Below are the code and all the weights of a small trained network. Each question names an input and a class and asks about switching units off, where a switched-off unit gives its printed mean instead of its output.

import numpy as np


def w(rows, s, z=0):
    codes = np.array(rows[::2]) - 128.0
    scale = np.full(codes.shape[1], s)
    scale[-1] = z or s
    return codes * scale


def f(y):
    return y / 2 * (1 + np.tanh(0.7978845608 * (y + 0.044715 * y**3)))


def log_softmax(a):
    a = a - a.max(-1, keepdims=True)
    return a - np.log(np.exp(a).sum(-1, keepdims=True))


def net(x, mask):
    res = np.array(x, float).reshape(1, 7) / 4 @ E
    y = f(res @ A[0][:, :-1].T + A[0][:, -1])
    res = res + np.where(mask, y, B[0][:, -1]) @ B[0][:, :-1]
    return log_softmax(res[-1] @ U[:, :-1].T + U[:, -1])


A, B = {}, {}
E = w([
[126,119,129,120,130,150,143,115,137,154,122],'x0',
[157,36,148,224,1,109,109,119,151,184,105],'x1',
[232,177,45,132,118,105,138,84,144,105,14],'x2',
[84,96,118,119,71,251,152,177,107,40,57],'x3',
[194,143,112,88,111,145,98,244,218,153,181],'x4',
[182,123,219,25,83,102,90,110,93,113,98],'x5',
[104,157,224,178,177,70,197,152,224,81,58],'x6',
],0.0085)
A[0] = w([
[75,138,11,250,166,156,159,117,125,132,173,135],'N0',
[130,138,104,90,93,201,106,233,178,128,79,59],'N1',
[47,88,211,99,145,134,140,170,95,113,235,95],'N2',
[136,85,71,102,84,134,94,152,37,171,122,80],'N3',
[204,128,206,42,100,142,111,81,122,90,132,90],'N4',
[102,126,109,122,68,174,167,186,123,79,91,75],'N5',
[90,163,91,177,134,143,156,121,168,139,123,104],'N6',
[180,115,89,172,56,98,136,110,153,136,80,69],'N7',
[103,156,31,210,156,146,127,196,185,127,171,89],'N8',
[132,108,120,144,126,234,117,166,104,35,107,131],'N9',
[167,126,232,27,79,97,113,150,68,143,92,24],'N10',
[67,94,129,196,138,123,163,56,21,112,103,54],'N11',
[184,138,119,124,178,28,97,75,167,196,199,139],'N12',
[108,116,138,90,67,185,178,135,111,67,90,24],'N13',
[162,91,3,69,134,168,77,85,66,156,201,42],'N14',
[190,102,91,128,90,150,111,238,238,167,162,252],'N15',
[75,122,111,117,69,171,160,171,90,81,94,4],'N16',
[219,145,84,143,111,121,161,118,108,116,74,61],'N17',
[112,115,186,114,126,94,187,140,216,112,73,114],'N18',
[90,176,98,45,209,142,155,153,111,94,147,26],'N19',
[122,122,96,75,111,178,83,123,74,174,148,58],'N20',
[87,163,143,189,147,124,125,10,35,110,66,51],'N21',
[122,191,156,28,178,152,135,114,115,107,134,74],'N22',
[199,166,100,74,143,105,97,198,213,171,169,137],'N23',
[73,73,218,189,43,127,125,153,126,186,186,148],'N24',
[186,176,52,85,115,89,153,108,152,98,68,16],'N25',
[91,144,237,118,173,77,253,168,221,120,70,86],'N26',
[73,203,106,66,165,144,138,133,176,78,186,110],'N27',
[89,194,67,95,195,153,144,118,137,131,135,77],'N28',
],0.0081,0.0021)
B[0] = w([
[90,128,188,61,81,136,196,153,221,91,113,231],'N0',
[162,135,162,153,158,140,168,76,93,155,177,205],'N1',
[124,205,45,74,191,190,175,195,92,133,55,212],'N2',
[98,112,143,169,148,96,96,161,163,97,125,202],'N3',
[111,97,193,56,79,136,173,150,172,103,105,195],'N4',
[91,115,112,155,139,91,150,93,90,149,187,195],'N5',
[127,134,155,96,128,87,134,125,150,104,109,165],'N6',
[57,180,72,157,113,157,82,105,126,147,56,201],'N7',
[114,88,184,43,100,152,157,122,170,98,122,205],'N8',
[94,121,168,110,140,93,134,120,85,197,182,210],'N9',
[94,113,170,55,72,114,183,143,158,83,104,205],'N10',
[254,110,164,111,118,180,118,91,94,98,167,208],'N11',
[48,154,183,132,149,89,162,73,85,210,185,232],'N12',
[78,128,153,135,153,83,136,112,98,162,165,192],'N13',
[120,63,141,160,188,87,71,196,182,81,136,243],'N14',
[191,128,126,141,106,163,123,100,92,103,158,249],'N15',
[79,117,138,157,156,77,142,118,107,165,150,186],'N16',
[84,170,55,110,155,155,166,171,98,139,64,189],'N17',
[126,77,122,147,153,95,51,157,146,101,160,202],'N18',
[96,161,98,212,72,131,100,72,120,122,115,201],'N19',
[143,99,114,151,161,111,64,178,148,78,125,188],'N20',
[212,125,140,138,138,164,144,122,79,113,164,214],'N21',
[113,158,103,189,53,131,113,103,128,125,106,193],'N22',
[188,136,124,125,131,159,145,112,84,128,172,223],'N23',
[82,215,50,181,112,169,122,112,120,119,63,212],'N24',
[94,154,81,84,189,169,145,182,96,137,81,194],'N25',
[160,90,112,167,173,95,76,182,168,86,139,250],'N26',
[136,126,109,153,82,149,100,112,115,136,101,196],'N27',
[116,138,114,161,75,107,121,82,142,128,100,189],'N28',
],0.0094,0.011)
U = w([
[134,79,134,170,212,79,37,164,171,78,140,28],'0',
[107,174,41,99,213,182,169,142,96,141,68,68],'1',
[108,106,204,69,51,126,183,114,179,92,116,248],'2',
[85,130,173,156,179,63,159,71,83,215,197,78],'3',
[109,153,82,215,15,143,83,71,126,129,87,134],'4',
[246,123,151,135,145,188,141,89,77,109,187,200],'5',
],0.012,0.0015)

Each question gives the input, the list of numbers given to net, and the class t.
The units are the neurons (one row each of A and B). Each row of codes is followed by its name. A weight is (code - 128) times the scale printed after its matrix; where a second scale follows, it is the last column's (A, B and U).
mask holds one flag per neuron, in row order. A switched-off neuron (its flag False) gives its mean, the last column of its row in B, instead of its output. The means were averaged over made-up inputs and are rounded, as every weight is.
A unit's drop is (log p(t) with every unit on - log p(t) with that unit switched off) / (log p(t) with every unit on - log p(t) with every unit switched off).
The circuit of an input: a set's keep is (log p(t) with only the set's units on - log p(t) with every unit switched off) / (log p(t) with every unit on - log p(t) with every unit switched off). Starting from the 12 units with the biggest drops (on a tie, the unit counted first), units are removed one at a time, each time the one whose removal leaves the highest keep (on an exact tie, the one counted first), for as long as the keep stays at least 0.8.
units of the circuit, in order: the units of the circuit, biggest drop first
most important unit: the unit with the biggest drop
k most important neurons: the k neurons with the biggest drops, biggest first
drop of u: that unit's drop, to one decimal
input [2,8,-3,7,-5,3,6], class 4: 2 most important neurons => N24; N12
input [6,-3,-5,2,6,1,3], class 5: most important unit => N15
input [8,5,4,-7,7,-1,3], class 3: 4 most important neurons => N12; N11; N21; N7
input [0,7,3,3,8,-2,4], class 5: 2 most important neurons => N15; N1
input [0,-1,6,1,-7,7,-3], class 2: 4 most important neurons => N4; N10; N2; N15
input [0,-8,6,-4,3,5,-2], class 4: 4 most important neurons => N22; N19; N2; N28
input [0,2,-3,8,8,-8,5], class 2: 2 most important neurons => N8; N0
input [-5,-2,1,3,-2,7,-4], class 2: 2 most important neurons => N10; N4
input [1,8,-7,-4,2,-4,-5], class 4: 2 most important neurons => N24; N25
input [-4,-2,3,-4,2,3,3], class 3: 3 most important neurons => N12; N14; N2
input [2,-2,-8,7,-4,2,-8], class 0: 2 most important neurons => N14; N20
input [8,-8,-4,-7,5,4,-4], class 4: 3 most important neurons => N22; N19; N27
input [0,2,2,3,-4,2,0], class 5: units of the circuit, in order => N11; N21
input [0,-8,-8,0,3,0,0], class 1: most important unit => N2
input [5,6,7,-5,-7,4,-1], class 1: units of the circuit, in order => N17; N25
input [0,6,-2,3,-6,-5,-6], class 0: drop of N28 => 0.1
input [8,-1,6,3,7,-8,-2], class 2: drop of N0 => 0.7
input [3,-8,-4,3,-7,-4,-6], class 4: drop of N1 => 0.0
